Below are the code and all the weights of a small trained network. Each question names an input and a target symbol and asks about switching units off, where a switched-off unit gives its printed mean instead of its output.

import numpy as np


def w(rows, s, z=0):
    codes = np.array(rows[::2]) - 128.0
    scale = np.full(codes.shape[1], s)
    scale[-1] = z or s
    return codes * scale


def f(y):
    return np.maximum(y, 0)


def softmax(a):
    e = np.exp(a - a.max(-1, keepdims=True))
    return e / e.sum(-1, keepdims=True)


def log_softmax(a):
    a = a - a.max(-1, keepdims=True)
    return a - np.log(np.exp(a).sum(-1, keepdims=True))


def net(x, mask):
    ids = ['ΣΩβδζητφ'.index(c) for c in x.split()]
    T = len(ids)
    res = E[ids] + P[:T]
    q, k, v = (res @ M[0].T for M in (Q, K, V))
    z = softmax(np.where(np.tri(T) > 0, q @ k.T / 3**0.5, -1e9)) @ v
    res = res + np.where(mask[0], z, O[0][:, -1]) @ O[0][:, :-1]
    y = f(res @ A[0][:, :-1].T + A[0][:, -1])
    res = res + np.where(mask[1:9], y, B[0][:, -1]) @ B[0][:, :-1]
    return log_softmax(res[-1] @ U[:, :-1].T + U[:, -1])


Q, K, V, O, A, B = {}, {}, {}, {}, {}, {}
E = w([
[82,156,121,160,153],'Σ',
[22,39,50,114,151],'Ω',
[69,117,105,137,174],'β',
[79,157,143,172,144],'δ',
[53,44,103,125,125],'ζ',
[136,176,11,6,219],'η',
[160,112,128,114,153],'τ',
[52,229,189,65,43],'φ',
],0.019)
P = w([
[46,71,33,200,136],'0',
[119,117,182,159,82],'1',
[53,58,168,84,41],'2',
[57,189,206,128,111],'3',
[121,105,173,129,113],'4',
[102,41,126,100,129],'5',
[79,141,152,82,109],'6',
[96,94,142,80,131],'7',
[57,137,157,44,189],'8',
[62,63,145,36,111],'9',
[93,74,128,59,203],'10',
[80,135,159,39,144],'11',
[42,113,149,7,253],'12',
[76,97,170,110,116],'13',
],0.0062)
Q[0] = w([
[255,168,129,125,112],'head 1',
[128,138,59,39,74],'head 1',
[209,119,183,216,100],'head 1',
],0.005)
K[0] = w([
[109,66,115,242,111],'head 1',
[211,121,46,148,124],'head 1',
[39,141,238,254,122],'head 1',
],0.0077)
V[0] = w([
[159,112,71,231,135],'head 1',
[129,108,53,117,193],'head 1',
[131,2,115,153,90],'head 1',
],0.0082)
O[0] = w([
[181,76,145,254,83,3],'head 1',
[154,97,48,236,92,239],'head 1',
[187,152,229,157,188,72],'head 1',
],0.0097,0.0059)
A[0] = w([
[37,87,1,255,116,31],'neuron 1',
[122,98,81,231,168,148],'neuron 2',
[70,217,159,116,85,164],'neuron 3',
[62,74,113,74,97,202],'neuron 4',
[180,213,92,156,95,166],'neuron 5',
[244,109,131,111,114,186],'neuron 6',
[112,83,224,148,188,132],'neuron 7',
[80,53,103,130,115,253],'neuron 8',
],0.0076,0.0045)
B[0] = w([
[174,87,124,76,71,244],'neuron 1',
[56,197,176,100,2,173],'neuron 2',
[177,72,161,166,180,185],'neuron 3',
[130,122,175,131,216,248],'neuron 4',
[212,72,123,123,153,139],'neuron 5',
[223,111,111,162,117,133],'neuron 6',
[74,37,113,241,166,149],'neuron 7',
[175,192,100,130,253,231],'neuron 8',
],0.0078,0.015)
U = w([
[99,199,84,174,135,127],'Σ',
[115,43,128,115,114,12],'Ω',
[28,197,77,162,118,120],'β',
[6,54,95,236,184,126],'δ',
[130,104,124,100,104,132],'ζ',
[234,189,83,88,153,36],'η',
[254,126,218,34,193,168],'τ',
[233,75,113,198,207,253],'φ',
],0.0064,0.0049)

Each question gives the input, a string of symbols that net reads in full, and the target symbol t.
The units are the heads (3 rows each of Q, K, V and O) and the neurons (one row each of A and B). Each row of codes is followed by its name. A weight is (code - 128) times the scale printed after its matrix; where a second scale follows, it is the last column's (O, A, B and U).
mask holds one flag per unit, heads first, then neurons. A switched-off unit (its flag False) gives its mean, the last column of its rows in O or B, instead of its output. The means were averaged over made-up inputs and are rounded, as every weight is.
A unit's drop is (log p(t) with every unit on - log p(t) with that unit switched off) / (log p(t) with every unit on - log p(t) with every unit switched off).
The circuit of an input: a set's keep is (log p(t) with only the set's units on - log p(t) with every unit switched off) / (log p(t) with every unit on - log p(t) with every unit switched off). Starting from all 9 units, units are removed one at a time, each time the one whose removal leaves the highest keep (on an exact tie, the one counted first), for as long as the keep stays at least 0.8.
units of the circuit, in order: the units of the circuit, biggest drop first
k most important neurons: the k neurons with the biggest drops, biggest first
drop when u is switched off: that unit's drop, to one decimal
input η ζ φ, target φ: units of the circuit, in order => (head 1; neuron 3; neuron 5)
input η ζ ζ Ω ζ Ω, target ζ: units of the circuit, in order => (neuron 1; neuron 2; head 1)
input ζ β ζ ζ Σ, target δ: 3 most important neurons => (neuron 7; neuron 1; neuron 8)
input φ φ Ω, target τ: units of the circuit, in order => (head 1; neuron 4)
input Σ φ ζ δ, target τ: 3 most important neurons => (neuron 3; neuron 2; neuron 7)
input η ζ Ω, target ζ: units of the circuit, in order => (neuron 1; head 1; neuron 2)
input ζ ζ φ φ, target τ: units of the circuit, in order => (head 1)
input η τ ζ, target ζ: 3 most important neurons => (neuron 1; neuron 2; neuron 3)
input φ β ζ φ Σ, target τ: 3 most important neurons => (neuron 3; neuron 7; neuron 2)
input η τ φ β Ω ζ φ ζ ζ φ φ, target φ: drop when neuron 3 is switched off => 0.2
input φ Σ φ Σ, target τ: drop when head 1 is switched off => 1.2
input ζ Σ φ Ω, target τ: drop when neuron 4 is switched off => 0.1
